Here is a tiny trained network, its code and every weight. The questions are about switching its units off for an input and a class, where a switched-off unit gives its printed mean instead of its output.

import numpy as np


def w(rows, s, z=0):
    codes = np.array(rows[::2]) - 128.0
    scale = np.full(codes.shape[1], s)
    scale[-1] = z or s
    return codes * scale


def f(y):
    return y / 2 * (1 + np.tanh(0.7978845608 * (y + 0.044715 * y**3)))


def log_softmax(a):
    a = a - a.max(-1, keepdims=True)
    return a - np.log(np.exp(a).sum(-1, keepdims=True))


def net(x, mask):
    res = np.array(x, float).reshape(1, 6) / 4 @ E
    y = f(res @ A[0][:, :-1].T + A[0][:, -1])
    res = res + np.where(mask, y, B[0][:, -1]) @ B[0][:, :-1]
    return log_softmax(res[-1] @ U[:, :-1].T + U[:, -1])


A, B = {}, {}
E = w([
[51,92,56,75,20,173,169,131,164],'x0',
[194,135,155,185,198,93,146,168,147],'x1',
[110,170,149,140,98,108,91,120,245],'x2',
[190,62,83,83,116,233,78,92,100],'x3',
[81,169,209,32,181,105,92,111,103],'x4',
[146,128,112,144,91,98,143,190,108],'x5',
],0.011)
A[0] = w([
[165,185,179,157,236,91,107,142,96,239],'neuron 0',
[119,136,143,161,118,95,140,95,78,127],'neuron 1',
[130,57,43,133,91,187,165,158,73,212],'neuron 2',
[60,160,98,65,102,180,124,75,164,236],'neuron 3',
[251,113,177,111,185,159,52,66,113,123],'neuron 4',
[88,215,141,161,179,27,146,164,106,159],'neuron 5',
[172,71,101,93,107,148,123,88,66,185],'neuron 6',
[43,158,108,16,133,128,77,58,118,253],'neuron 7',
[107,145,105,122,81,125,138,127,209,243],'neuron 8',
[107,126,72,188,105,143,129,181,163,192],'neuron 9',
[105,143,127,101,72,106,113,142,193,250],'neuron 10',
[79,83,170,45,99,155,81,94,124,156],'neuron 11',
[145,65,100,163,176,128,110,141,64,235],'neuron 12',
[54,123,125,129,90,107,154,116,189,97],'neuron 13',
[111,166,132,174,122,117,136,160,197,189],'neuron 14',
[154,113,110,130,150,147,156,102,173,40],'neuron 15',
],0.011,0.0033)
B[0] = w([
[152,122,103,249,152,111,97,221,5,252],'neuron 0',
[135,105,151,132,137,114,145,107,84,145],'neuron 1',
[164,76,161,45,79,135,230,52,147,222],'neuron 2',
[107,83,114,70,128,119,85,121,139,199],'neuron 3',
[79,213,129,195,102,186,142,129,112,223],'neuron 4',
[180,2,216,134,162,49,107,192,108,231],'neuron 5',
[123,117,150,95,111,193,176,118,120,182],'neuron 6',
[65,91,88,35,232,153,100,112,105,208],'neuron 7',
[88,148,140,87,102,55,71,83,189,197],'neuron 8',
[199,147,146,152,79,123,131,104,167,196],'neuron 9',
[79,116,152,165,123,119,96,108,182,191],'neuron 10',
[30,111,69,72,174,180,102,88,106,182],'neuron 11',
[198,189,143,151,48,180,180,155,77,185],'neuron 12',
[58,148,134,125,66,108,70,121,159,187],'neuron 13',
[168,125,147,144,109,34,81,146,175,195],'neuron 14',
[140,137,136,127,98,151,132,139,146,138],'neuron 15',
],0.0096,0.019)
U = w([
[65,89,113,82,179,149,119,116,138,231],'0',
[191,111,132,101,63,169,221,109,123,122],'1',
[137,211,119,189,115,172,130,156,97,7],'2',
[173,83,151,171,165,75,137,187,77,146],'3',
[103,125,134,147,61,45,98,133,247,161],'4',
],0.013,0.0011)

Each question gives the input, the list of numbers given to net, and the class t.
The units are the neurons (one row each of A and B). Each row of codes is followed by its name. A weight is (code - 128) times the scale printed after its matrix; where a second scale follows, it is the last column's (A, B and U).
mask holds one flag per neuron, in row order. A switched-off neuron (its flag False) gives its mean, the last column of its row in B, instead of its output. The means were averaged over made-up inputs and are rounded, as every weight is.
A unit's drop is (log p(t) with every unit on - log p(t) with that unit switched off) / (log p(t) with every unit on - log p(t) with every unit switched off).
The circuit of an input: a set's keep is (log p(t) with only the set's units on - log p(t) with every unit switched off) / (log p(t) with every unit on - log p(t) with every unit switched off). Starting from the 12 units with the biggest drops (on a tie, the unit counted first), units are removed one at a time, each time the one whose removal leaves the highest keep (on an exact tie, the one counted first), for as long as the keep stays at least 0.8.
circuit, biggest first: the units of the circuit, biggest drop first
most important unit: the unit with the biggest drop
top k neurons: the k neurons with the biggest drops, biggest first
drop of u: that unit's drop, to one decimal
input [-3,-2,-3,5,5,8], class 2: top 2 neurons => [neuron 4; neuron 5]
input [-5,4,3,3,4,-4], class 2: circuit, biggest first => [neuron 4]
input [3,5,-3,-4,-5,4], class 1: circuit, biggest first => [neuron 0; neuron 2]
input [-4,-3,-3,0,4,-4], class 2: top 4 neurons => [neuron 4; neuron 0; neuron 2; neuron 5]
input [6,5,-3,-3,8,4], class 0: top 3 neurons => [neuron 0; neuron 7; neuron 12]
input [-2,5,-6,8,3,7], class 1: top 2 neurons => [neuron 2; neuron 6]
input [4,-8,3,-5,5,6], class 0: top 2 neurons => [neuron 7; neuron 11]
input [8,-1,1,-5,1,-7], class 0: top 2 neurons => [neuron 7; neuron 11]
input [-3,0,7,-7,4,-5], class 3: top 2 neurons => [neuron 0; neuron 5]
input [0,0,-8,6,7,2], class 1: top 2 neurons => [neuron 12; neuron 6]
input [8,-5,-1,-7,0,-6], class 0: drop of neuron 11 => 0.3
input [-5,-7,2,-2,-2,-2], class 0: drop of neuron 5 => 0.4
input [-1,5,2,3,3,-6], class 2: drop of neuron 5 => 0.1
input [-3,5,-5,2,-4,7], class 1: most important unit => neuron 2
